Below is a small trained network, with its code and all its weights. Each question gives an input and a target symbol and asks what happens when units are switched off, that is, made to give their printed mean instead of their output.

import numpy as np


def w(rows, s, z=0):
    codes = np.array(rows[::2]) - 128.0
    scale = np.full(codes.shape[1], s)
    scale[-1] = z or s
    return codes * scale


def f(y):
    return np.maximum(y, 0)


def softmax(a):
    e = np.exp(a - a.max(-1, keepdims=True))
    return e / e.sum(-1, keepdims=True)


def log_softmax(a):
    a = a - a.max(-1, keepdims=True)
    return a - np.log(np.exp(a).sum(-1, keepdims=True))


def net(x, mask):
    ids = ['αβδζτφω'.index(c) for c in x.split()]
    T = len(ids)
    res = E[ids] + P[:T]
    u = 0
    for l in range(2):
        q, k, v = (res @ M[l].T for M in (Q, K, V))
        z = softmax(np.where(np.tri(T) > 0, q @ k.T / 3**0.5, -1e9)) @ v
        res = res + np.where(mask[u], z, O[l][:, -1]) @ O[l][:, :-1]
        u += 1
        y = f(res @ A[l][:, :-1].T + A[l][:, -1])
        res = res + np.where(mask[u : u + 12], y, B[l][:, -1]) @ B[l][:, :-1]
        u += 12
    return log_softmax(res[-1] @ U[:, :-1].T + U[:, -1])


Q, K, V, O, A, B = {}, {}, {}, {}, {}, {}
E = w([
[96,68,165],'α',
[103,127,150],'β',
[103,144,143],'δ',
[133,90,181],'ζ',
[146,169,158],'τ',
[234,169,178],'φ',
[7,108,112],'ω',
],0.015)
P = w([
[94,133,178],'0',
[95,28,122],'1',
[162,23,30],'2',
[81,162,127],'3',
[124,38,142],'4',
[182,33,19],'5',
[97,172,136],'6',
[126,45,146],'7',
[140,7,10],'8',
[113,182,161],'9',
],0.011)
Q[0] = w([
[32,255,104],'0.h0',
[14,200,82],'0.h0',
[167,35,165],'0.h0',
],0.0098)
K[0] = w([
[6,67,126],'0.h0',
[55,105,89],'0.h0',
[193,196,77],'0.h0',
],0.011)
V[0] = w([
[195,142,1],'0.h0',
[150,240,158],'0.h0',
[105,150,61],'0.h0',
],0.0043)
O[0] = w([
[2,38,14,1],'0.h0',
[136,139,77,60],'0.h0',
[59,70,62,39],'0.h0',
],0.0064,0.0016)
A[0] = w([
[100,179,129,68],'0.n0',
[115,233,95,141],'0.n1',
[160,156,107,206],'0.n2',
[91,221,42,9],'0.n3',
[73,98,105,101],'0.n4',
[60,98,78,144],'0.n5',
[157,164,123,16],'0.n6',
[76,138,235,139],'0.n7',
[160,90,106,90],'0.n8',
[81,118,137,87],'0.n9',
[135,255,141,166],'0.n10',
[135,166,42,8],'0.n11',
],0.016,0.014)
B[0] = w([
[9,77,199,130],'0.n0',
[91,44,88,163],'0.n1',
[105,66,168,211],'0.n2',
[24,216,7,128],'0.n3',
[98,148,138,153],'0.n4',
[171,110,155,186],'0.n5',
[25,135,132,128],'0.n6',
[119,219,106,255],'0.n7',
[95,181,123,147],'0.n8',
[161,162,109,137],'0.n9',
[165,80,61,214],'0.n10',
[43,239,77,128],'0.n11',
],0.016,0.01)
Q[1] = w([
[205,139,100],'1.h0',
[238,7,194],'1.h0',
[178,244,51],'1.h0',
],0.012)
K[1] = w([
[94,187,171],'1.h0',
[193,218,62],'1.h0',
[1,119,151],'1.h0',
],0.014)
V[1] = w([
[227,180,185],'1.h0',
[1,153,210],'1.h0',
[112,152,183],'1.h0',
],0.0093)
O[1] = w([
[20,1,200,147],'1.h0',
[86,209,95,2],'1.h0',
[51,114,147,80],'1.h0',
],0.008,0.0059)
A[1] = w([
[82,57,64,119],'1.n0',
[161,8,152,125],'1.n1',
[177,51,180,125],'1.n2',
[119,135,228,64],'1.n3',
[128,196,198,64],'1.n4',
[69,100,65,102],'1.n5',
[119,158,182,24],'1.n6',
[166,112,80,58],'1.n7',
[93,71,111,13],'1.n8',
[128,147,149,5],'1.n9',
[111,40,89,82],'1.n10',
[201,76,132,210],'1.n11',
],0.012,0.013)
B[1] = w([
[111,187,156,188],'1.n0',
[137,152,108,251],'1.n1',
[182,202,144,218],'1.n2',
[193,41,89,138],'1.n3',
[182,75,179,144],'1.n4',
[197,142,182,159],'1.n5',
[172,249,35,129],'1.n6',
[195,140,212,148],'1.n7',
[172,17,102,143],'1.n8',
[167,58,29,128],'1.n9',
[121,164,105,192],'1.n10',
[81,76,93,241],'1.n11',
],0.014,0.02)
U = w([
[162,136,218,159],'α',
[55,176,42,166],'β',
[73,34,37,251],'δ',
[176,54,200,142],'ζ',
[188,9,118,131],'τ',
[152,191,110,29],'φ',
[37,200,90,162],'ω',
],0.011)

Each question gives the input, a string of symbols that net reads in full, and the target symbol t.
The units are the heads (3 rows each of Q, K, V and O) and the neurons (one row each of A and B). Each row of codes is followed by its name. A weight is (code - 128) times the scale printed after its matrix; where a second scale follows, it is the last column's (O, A, B and U).
mask holds one flag per unit, layer by layer, with each layer's heads first. A switched-off unit (its flag False) gives its mean, the last column of its rows in O or B, instead of its output. The means were averaged over made-up inputs and are rounded, as every weight is.
A unit's drop is (log p(t) with every unit on - log p(t) with that unit switched off) / (log p(t) with every unit on - log p(t) with every unit switched off).
The circuit of an input: a set's keep is (log p(t) with only the set's units on - log p(t) with every unit switched off) / (log p(t) with every unit on - log p(t) with every unit switched off). Starting from the 12 units with the biggest drops (on a tie, the unit counted first), units are removed one at a time, each time the one whose removal leaves the highest keep (on an exact tie, the one counted first), for as long as the keep stays at least 0.8.
circuit, biggest first: the units of the circuit, biggest drop first
k most important neurons: the k neurons with the biggest drops, biggest first
k most important neurons of layer l: the k neurons of layer l with the biggest drops, biggest first
input φ ω ω β α τ α ζ τ, target φ: 3 most important neurons of layer 0 : (0.n7; 0.n10; 0.n1)
input φ β β α τ ζ, target φ: circuit, biggest first : (1.n2; 0.n7; 1.n1; 1.n10)
input φ α β δ ω φ δ φ δ, target φ: 2 most important neurons of layer 0 : (0.n7; 0.n10)
input τ δ ω ω α β ω β ω, target τ: 2 most important neurons : (0.n5; 0.n10)
input φ ζ τ ω τ φ τ ω, target α: 2 most important neurons : (1.n11; 0.n10)
input τ α α τ φ, target τ: circuit, biggest first : (1.n11; 0.n10; 1.h0)
input φ ω τ φ β ζ δ φ, target τ: most important neuron : (1.n11)
input ζ τ α δ α δ τ ζ, target δ: 2 most important neurons of layer 1 : (1.n2; 1.n0)
input α τ α δ α ζ τ α, target δ: circuit, biggest first : (0.n2; 1.n2; 1.n5)
input τ β δ τ δ τ, target τ: circuit, biggest first : (0.n10; 1.h0; 0.n7)
input α α β ζ ζ τ α α, target δ: 2 most important neurons : (1.n2; 0.n10)
input ζ ω β φ φ α φ δ, target τ: circuit, biggest first : (0.n10; 1.h0; 1.n11)
input ω τ τ δ β, target δ: 3 most important neurons : (1.n2; 1.n0; 1.n5)
input τ α δ, target τ: 3 most important neurons : (0.n10; 0.n1; 1.n11)
input τ β τ φ ω δ τ ζ β, target τ: circuit, biggest first : (0.n10; 1.h0; 0.n7)
input α ω τ ζ β φ, target α: 2 most important neurons of layer 0 : (0.n7; 0.n10)
input α β τ α ζ β, target α: 4 most important neurons : (0.n7; 1.n11; 1.n0; 1.n5)
input α β ζ τ δ ζ τ α β, target α: circuit, biggest first : (0.n7; 1.h0; 1.n0; 1.n5)
input τ τ τ α δ, target δ: circuit, biggest first : (1.n2; 1.n5)
input τ τ τ φ τ ω, target τ: 2 most important neurons of layer 0 : (0.n10; 0.n1)
input φ ω φ φ β ω β φ β, target φ: 3 most important neurons of layer 0 : (0.n7; 0.n10; 0.n5)
input β α α τ β τ, target β: most important neuron : (0.n7)
input ω β τ δ ω α ζ τ φ, target ω: 2 most important neurons : (0.n7; 0.n2)
input δ α τ, target δ: 3 most important neurons : (1.n11; 0.n1; 0.n10)
input ω ζ α ω τ ζ, target ω: 2 most important neurons : (0.n7; 0.n5)
input φ φ ω, target φ: 4 most important neurons : (1.n2; 0.n7; 1.n1; 0.n10)
